Below is a small trained network, with its code and all its weights. Each question gives an input and a target symbol and asks what happens when units are switched off, that is, made to give their printed mean instead of their output.

import numpy as np


def w(rows, s, z=0):
    codes = np.array(rows[::2]) - 128.0
    scale = np.full(codes.shape[1], s)
    scale[-1] = z or s
    return codes * scale


def norm(h):
    return h / np.sqrt((h * h).mean(-1, keepdims=True) + 1e-5)


def f(y):
    return y / 2 * (1 + np.tanh(0.7978845608 * (y + 0.044715 * y**3)))


def softmax(a):
    e = np.exp(a - a.max(-1, keepdims=True))
    return e / e.sum(-1, keepdims=True)


def log_softmax(a):
    a = a - a.max(-1, keepdims=True)
    return a - np.log(np.exp(a).sum(-1, keepdims=True))


def net(x, mask):
    ids = ['ΨΩεζημπτ'.index(c) for c in x.split()]
    T = len(ids)
    res = E[ids] + P[:T]
    u = 0
    for l in range(3):
        q, k, v = (norm(res) @ M[l].T for M in (Q, K, V))
        z = softmax(np.where(np.tri(T) > 0, q @ k.T / 3**0.5, -1e9)) @ v
        res = res + np.where(mask[u], z, O[l][:, -1]) @ O[l][:, :-1]
        u += 1
        y = f(norm(res) @ A[l][:, :-1].T + A[l][:, -1])
        res = res + np.where(mask[u : u + 12], y, B[l][:, -1]) @ B[l][:, :-1]
        u += 12
    return log_softmax(norm(res)[-1] @ U[:, :-1].T + U[:, -1])


Q, K, V, O, A, B = {}, {}, {}, {}, {}, {}
E = w([
[180,61,139,147,103,130,158,150,34,110],'Ψ',
[167,46,162,203,83,151,180,112,67,183],'Ω',
[159,91,144,158,39,173,123,224,121,153],'ε',
[183,143,147,130,162,91,111,122,1,121],'ζ',
[200,152,175,88,178,119,63,139,111,249],'η',
[129,152,154,64,64,116,69,149,138,94],'μ',
[137,190,137,25,187,130,136,70,135,63],'π',
[204,235,107,100,158,145,182,159,160,48],'τ',
],0.0087)
P = w([
[124,70,183,182,93,47,128,68,114,102],'0',
[152,91,117,130,94,250,105,76,64,118],'1',
[100,132,199,80,61,138,173,190,98,160],'2',
[117,100,76,85,86,235,120,165,90,142],'3',
[134,152,160,112,148,64,156,154,167,134],'4',
[182,164,69,87,144,213,63,135,154,138],'5',
[168,193,180,106,138,122,127,193,166,148],'6',
],0.016)
Q[0] = w([
[93,37,84,178,165,54,136,58,172,149],'0.h1',
[125,177,224,127,129,1,183,190,146,122],'0.h1',
[93,113,32,137,161,125,115,70,153,102],'0.h1',
],0.044)
K[0] = w([
[79,61,138,67,67,198,138,186,77,186],'0.h1',
[126,240,106,54,107,194,193,255,181,130],'0.h1',
[91,59,153,160,60,144,196,134,42,146],'0.h1',
],0.04)
V[0] = w([
[137,123,129,121,219,115,129,109,17,233],'0.h1',
[184,87,132,184,87,159,147,131,172,206],'0.h1',
[19,92,179,111,149,136,4,92,146,238],'0.h1',
],0.03)
O[0] = w([
[7,160,95,210,165,141,117,134,66,129,57],'0.h1',
[215,105,115,213,148,130,163,165,73,200,115],'0.h1',
[59,95,24,150,89,144,225,123,97,218,2],'0.h1',
],0.014,0.031)
A[0] = w([
[145,94,171,179,115,50,148,115,143,91,31],'0.n1',
[193,72,48,133,154,236,65,138,125,93,70],'0.n2',
[91,179,168,133,162,74,126,155,190,118,108],'0.n3',
[194,72,4,107,116,228,71,105,125,139,59],'0.n4',
[116,151,196,116,164,61,168,194,152,140,82],'0.n5',
[99,93,174,177,125,89,107,110,133,68,163],'0.n6',
[78,127,122,140,108,114,149,142,127,126,76],'0.n7',
[137,101,45,107,152,222,51,125,122,84,9],'0.n8',
[94,133,154,143,145,64,156,105,149,97,69],'0.n9',
[143,76,34,74,108,226,92,89,145,108,2],'0.n10',
[69,146,243,87,76,42,196,132,157,117,111],'0.n11',
[173,127,155,90,102,122,150,120,135,146,115],'0.n12',
],0.027,0.0052)
B[0] = w([
[120,61,160,117,129,159,137,84,88,91,183],'0.n1',
[107,207,182,82,150,88,202,120,135,231,186],'0.n2',
[142,225,128,180,167,146,142,123,109,144,221],'0.n3',
[184,187,26,123,147,211,188,159,170,98,178],'0.n4',
[125,95,186,212,74,178,76,116,159,88,192],'0.n5',
[130,164,116,95,173,182,134,130,71,146,212],'0.n6',
[138,190,132,105,173,83,98,118,92,74,140],'0.n7',
[118,8,128,78,73,144,34,65,116,160,147],'0.n8',
[98,142,109,143,167,119,174,148,119,93,144],'0.n9',
[139,161,158,225,8,128,149,143,47,79,166],'0.n10',
[105,152,132,33,129,134,64,98,201,253,254],'0.n11',
[171,116,138,123,48,103,46,143,135,83,243],'0.n12',
],0.026,0.019)
Q[1] = w([
[69,142,135,82,117,110,84,101,121,134],'1.h1',
[106,167,1,170,132,142,175,161,58,94],'1.h1',
[114,155,81,126,108,168,108,151,99,135],'1.h1',
],0.066)
K[1] = w([
[122,136,152,179,198,154,124,111,109,106],'1.h1',
[51,179,2,137,131,106,194,156,114,161],'1.h1',
[137,139,118,148,156,112,153,134,134,114],'1.h1',
],0.068)
V[1] = w([
[111,116,193,125,146,161,167,106,159,253],'1.h1',
[114,117,118,86,91,100,145,65,113,164],'1.h1',
[97,114,177,164,120,150,139,88,126,111],'1.h1',
],0.016)
O[1] = w([
[128,93,60,81,174,42,165,138,1,212,154],'1.h1',
[84,77,157,207,134,155,140,136,168,173,4],'1.h1',
[102,150,162,57,143,96,138,170,129,102,114],'1.h1',
],0.0076,0.003)
A[1] = w([
[82,68,66,113,178,178,141,59,112,61,76],'1.n1',
[100,136,152,75,160,97,144,146,186,100,76],'1.n2',
[71,32,150,216,162,15,152,104,102,165,73],'1.n3',
[180,101,138,200,51,56,183,203,131,43,89],'1.n4',
[22,119,172,41,161,74,174,70,189,191,3],'1.n5',
[87,42,2,128,143,201,83,117,197,93,77],'1.n6',
[64,179,70,160,210,99,180,169,156,123,94],'1.n7',
[57,65,116,103,44,139,95,121,128,89,92],'1.n8',
[104,127,193,206,144,111,115,92,117,92,116],'1.n9',
[104,58,113,186,36,186,124,144,96,205,142],'1.n10',
[151,47,145,102,39,68,103,149,145,161,98],'1.n11',
[109,105,126,122,131,117,148,127,148,105,98],'1.n12',
],0.025,0.006)
B[1] = w([
[107,97,90,13,174,133,129,126,107,105,163],'1.n1',
[169,181,174,137,141,154,131,124,202,109,212],'1.n2',
[198,65,165,86,108,150,131,186,196,204,164],'1.n3',
[87,135,229,182,149,148,236,90,85,85,204],'1.n4',
[44,141,232,198,148,205,169,57,189,143,197],'1.n5',
[128,117,159,77,197,153,105,72,131,29,147],'1.n6',
[45,165,123,179,135,26,114,164,188,96,214],'1.n7',
[161,94,37,135,100,104,51,134,133,167,184],'1.n8',
[157,116,98,184,158,83,140,142,48,128,184],'1.n9',
[196,232,112,112,130,155,116,162,68,81,234],'1.n10',
[1,176,99,129,95,91,122,182,107,117,254],'1.n11',
[134,128,129,135,129,115,140,123,116,130,117],'1.n12',
],0.029,0.01)
Q[2] = w([
[195,155,210,154,152,248,180,66,128,129],'2.h1',
[162,224,155,152,112,174,78,118,97,126],'2.h1',
[165,84,253,162,124,102,138,112,102,66],'2.h1',
],0.046)
K[2] = w([
[178,104,215,108,124,92,54,118,255,172],'2.h1',
[140,169,181,95,196,99,81,91,177,87],'2.h1',
[143,89,97,39,97,127,54,155,119,161],'2.h1',
],0.05)
V[2] = w([
[110,133,201,191,99,170,234,170,96,51],'2.h1',
[8,161,143,97,103,191,45,170,58,176],'2.h1',
[80,66,254,72,225,121,139,252,69,212],'2.h1',
],0.015)
O[2] = w([
[180,182,55,75,28,202,149,109,153,194,50],'2.h1',
[83,22,196,130,197,159,190,127,61,180,253],'2.h1',
[181,167,52,216,253,162,166,35,187,135,161],'2.h1',
],0.0081,0.0056)
A[2] = w([
[177,111,104,155,138,91,116,142,99,67,144],'2.n1',
[253,48,114,116,117,153,179,152,145,188,77],'2.n2',
[124,145,107,148,89,125,126,172,191,170,96],'2.n3',
[152,84,169,209,184,96,152,94,146,129,89],'2.n4',
[169,87,172,74,147,110,104,97,145,119,42],'2.n5',
[111,86,108,178,124,65,158,176,200,181,49],'2.n6',
[107,84,87,130,25,52,75,123,169,139,2],'2.n7',
[134,35,107,65,147,177,97,73,110,104,57],'2.n8',
[78,159,77,146,151,164,140,143,141,137,136],'2.n9',
[212,109,151,95,122,108,141,118,146,142,111],'2.n10',
[138,89,123,86,118,98,97,123,135,143,80],'2.n11',
[77,97,167,124,121,176,168,52,190,187,50],'2.n12',
],0.034,0.0045)
B[2] = w([
[87,108,140,160,160,155,183,139,162,139,152],'2.n1',
[129,125,53,178,209,254,104,144,151,206,155],'2.n2',
[129,113,144,117,151,104,141,93,72,182,175],'2.n3',
[89,94,163,163,160,163,78,170,93,161,142],'2.n4',
[187,155,120,129,98,117,101,132,172,71,252],'2.n5',
[213,100,182,145,78,92,144,79,104,190,155],'2.n6',
[80,78,147,121,82,125,40,176,111,191,174],'2.n7',
[167,79,133,8,100,143,180,57,74,123,143],'2.n8',
[138,85,110,159,129,53,113,94,148,87,176],'2.n9',
[150,114,107,130,165,139,88,166,175,126,223],'2.n10',
[95,122,133,152,119,169,154,124,105,131,158],'2.n11',
[29,95,159,111,112,135,165,88,209,128,182],'2.n12',
],0.037,0.023)
U = w([
[152,62,94,12,161,161,150,48,48,91,202],'Ψ',
[152,126,48,180,221,244,127,179,118,209,204],'Ω',
[136,195,149,183,26,202,217,183,69,71,107],'ε',
[44,149,62,188,233,54,115,176,110,31,83],'ζ',
[206,82,141,189,123,3,167,69,106,202,108],'η',
[55,117,106,122,42,113,12,194,55,185,247],'μ',
[13,91,202,128,113,151,159,81,242,178,58],'π',
[222,170,169,95,119,99,46,150,233,59,2],'τ',
],0.0054,0.00049)

Each question gives the input, a string of symbols that net reads in full, and the target symbol t.
The units are the heads (3 rows each of Q, K, V and O) and the neurons (one row each of A and B). Each row of codes is followed by its name. A weight is (code - 128) times the scale printed after its matrix; where a second scale follows, it is the last column's (O, A, B and U).
mask holds one flag per unit, layer by layer, with each layer's heads first. A switched-off unit (its flag False) gives its mean, the last column of its rows in O or B, instead of its output. The means were averaged over made-up inputs and are rounded, as every weight is.
A unit's drop is (log p(t) with every unit on - log p(t) with that unit switched off) / (log p(t) with every unit on - log p(t) with every unit switched off).
The circuit of an input: a set's keep is (log p(t) with only the set's units on - log p(t) with every unit switched off) / (log p(t) with every unit on - log p(t) with every unit switched off). Starting from the 12 units with the biggest drops (on a tie, the unit counted first), units are removed one at a time, each time the one whose removal leaves the highest keep (on an exact tie, the one counted first), for as long as the keep stays at least 0.8.
circuit, biggest first: the units of the circuit, biggest drop first
unit that matters most: the unit with the biggest drop
k most important neurons: the k neurons with the biggest drops, biggest first
k most important neurons of layer l: the k neurons of layer l with the biggest drops, biggest first
drop when u is switched off: that unit's drop, to one decimal
input τ η Ψ ε π Ω η, target π: unit that matters most : 0.h1
input η Ω ε τ π μ ε, target π: 3 most important neurons : 0.n11; 1.n5; 2.n12
input μ τ τ π Ω Ω, target ε: circuit, biggest first : 0.h1; 0.n10
input ε Ω ε π τ τ, target Ω: circuit, biggest first : 0.h1; 2.n2
input Ω μ ε Ω μ, target μ: circuit, biggest first : 0.h1; 0.n12; 2.n7; 1.n11
input Ω τ ε η μ π, target η: 2 most important neurons of layer 0 : 0.n4; 0.n11
input Ψ τ Ψ η, target π: circuit, biggest first : 0.n2; 0.h1; 1.n5
input η μ Ω ε, target ζ: 2 most important neurons : 0.n2; 1.n7
input μ ζ τ μ η π μ, target π: circuit, biggest first : 0.h1; 0.n11; 1.n5
input η η ε, target η: 2 most important neurons : 1.n7; 0.n12
input η ζ τ τ, target ζ: 2 most important neurons : 0.n2; 1.n7
input μ τ τ τ, target ε: circuit, biggest first : 0.n10; 0.h1
input ε τ Ω Ψ, target Ω: 2 most important neurons : 0.n4; 2.n2
input π τ Ψ η, target μ: unit that matters most : 0.n10
input ζ τ Ψ ζ μ ζ, target Ψ: 2 most important neurons : 0.n8; 0.n11
input π τ τ Ω Ω η η, target η: 3 most important neurons : 1.n7; 0.n12; 2.n6
input ζ Ω τ τ τ ε, target Ψ: 2 most important neurons : 0.n8; 0.n11
input Ω ε τ Ω, target η: 2 most important neurons of layer 0 : 0.n12; 0.n4
input τ τ Ω η Ψ η Ω, target η: 2 most important neurons of layer 1 : 1.n7; 1.n3
input τ η ε η Ω π Ω, target π: most important neuron : 0.n11
input μ τ ζ ε Ω π, target ε: 2 most important neurons : 0.n10; 1.n4
input Ω τ Ψ ε Ω, target ε: 2 most important neurons of layer 0 : 0.n11; 0.n3
input ζ τ ζ τ, target Ψ: 3 most important neurons : 0.n8; 0.n11; 2.n8
input μ Ψ τ τ τ ε, target ε: 2 most important neurons : 0.n10; 1.n4
input τ τ Ω ε π, target π: 3 most important neurons : 1.n5; 0.n11; 2.n12
input μ Ω Ψ ε, target ε: drop when 0.h1 is switched off : 0.9
input Ψ π η ζ π τ, target π: most important neuron of layer 0 : 0.n2
input π Ω Ω τ, target μ: drop when 0.n10 is switched off : 0.9
input π μ π Ψ, target μ: drop when 0.n10 is switched off : 0.8
input τ τ η ζ π, target π: drop when 0.n11 is switched off : 0.2
